Below are the code and all the weights of a small trained network. Each question names an input and a class and asks about switching units off, where a switched-off unit gives its printed mean instead of its output.

import numpy as np


def w(rows, s, z=0):
    codes = np.array(rows[::2]) - 128.0
    scale = np.full(codes.shape[1], s)
    scale[-1] = z or s
    return codes * scale


def f(y):
    return y / 2 * (1 + np.tanh(0.7978845608 * (y + 0.044715 * y**3)))


def log_softmax(a):
    a = a - a.max(-1, keepdims=True)
    return a - np.log(np.exp(a).sum(-1, keepdims=True))


def net(x, mask):
    res = np.array(x, float).reshape(1, 4) / 4 @ E
    y = f(res @ A[0][:, :-1].T + A[0][:, -1])
    res = res + np.where(mask, y, B[0][:, -1]) @ B[0][:, :-1]
    return log_softmax(res[-1] @ U[:, :-1].T + U[:, -1])


A, B = {}, {}
E = w([
[142,95,251,171],'x0',
[20,207,152,187],'x1',
[19,167,186,2],'x2',
[230,202,170,90],'x3',
],0.0082)
A[0] = w([
[169,28,250,122,187],'n1',
[192,53,32,87,209],'n2',
[194,86,175,56,127],'n3',
[197,226,75,147,254],'n4',
[75,199,160,92,220],'n5',
[29,66,107,51,100],'n6',
[195,123,54,157,133],'n7',
[23,164,105,168,218],'n8',
[183,251,190,130,164],'n9',
[177,130,134,227,165],'n10',
],0.012,0.0048)
B[0] = w([
[180,136,98,255,233],'n1',
[143,165,209,79,248],'n2',
[195,131,84,140,197],'n3',
[87,53,202,57,224],'n4',
[69,76,110,130,226],'n5',
[83,176,105,97,209],'n6',
[112,55,230,114,210],'n7',
[72,165,75,134,231],'n8',
[109,48,176,106,212],'n9',
[109,127,136,172,206],'n10',
],0.013,0.011)
U = w([
[133,17,198,112,89],'0',
[29,165,100,65,212],'1',
[171,134,52,245,202],'2',
[182,155,177,18,6],'3',
],0.011,0.0023)

Each question gives the input, the list of numbers given to net, and the class t.
The units are the neurons (one row each of A and B). Each row of codes is followed by its name. A weight is (code - 128) times the scale printed after its matrix; where a second scale follows, it is the last column's (A, B and U).
mask holds one flag per neuron, in row order. A switched-off neuron (its flag False) gives its mean, the last column of its row in B, instead of its output. The means were averaged over made-up inputs and are rounded, as every weight is.
A unit's drop is (log p(t) with every unit on - log p(t) with that unit switched off) / (log p(t) with every unit on - log p(t) with every unit switched off).
The circuit of an input: a set's keep is (log p(t) with only the set's units on - log p(t) with every unit switched off) / (log p(t) with every unit on - log p(t) with every unit switched off). Starting from all 10 units, units are removed one at a time, each time the one whose removal leaves the highest keep (on an exact tie, the one counted first), for as long as the keep stays at least 0.8.
units of the circuit, in order: the units of the circuit, biggest drop first
top k neurons: the k neurons with the biggest drops, biggest first
drop when u is switched off: that unit's drop, to one decimal
input [7,-5,-8,-1], class 2: units of the circuit, in order	n1
input [3,4,0,-4], class 1: top 3 neurons	n1, n3, n8
input [-3,-1,2,2], class 3: units of the circuit, in order	n8, n1, n7
input [-5,-2,3,2], class 3: units of the circuit, in order	n8, n10, n1
input [-5,8,-6,1], class 0: top 4 neurons	n4, n6, n7, n10
input [2,6,-8,-3], class 2: top 2 neurons	n9, n2
input [-5,6,-7,-2], class 0: top 2 neurons	n7, n4
input [-6,8,-8,0], class 0: drop when n4 is switched off	0.5
input [3,-4,7,-6], class 1: drop when n6 is switched off	0.7
input [5,-5,8,-8], class 1: drop when n6 is switched off	1.9
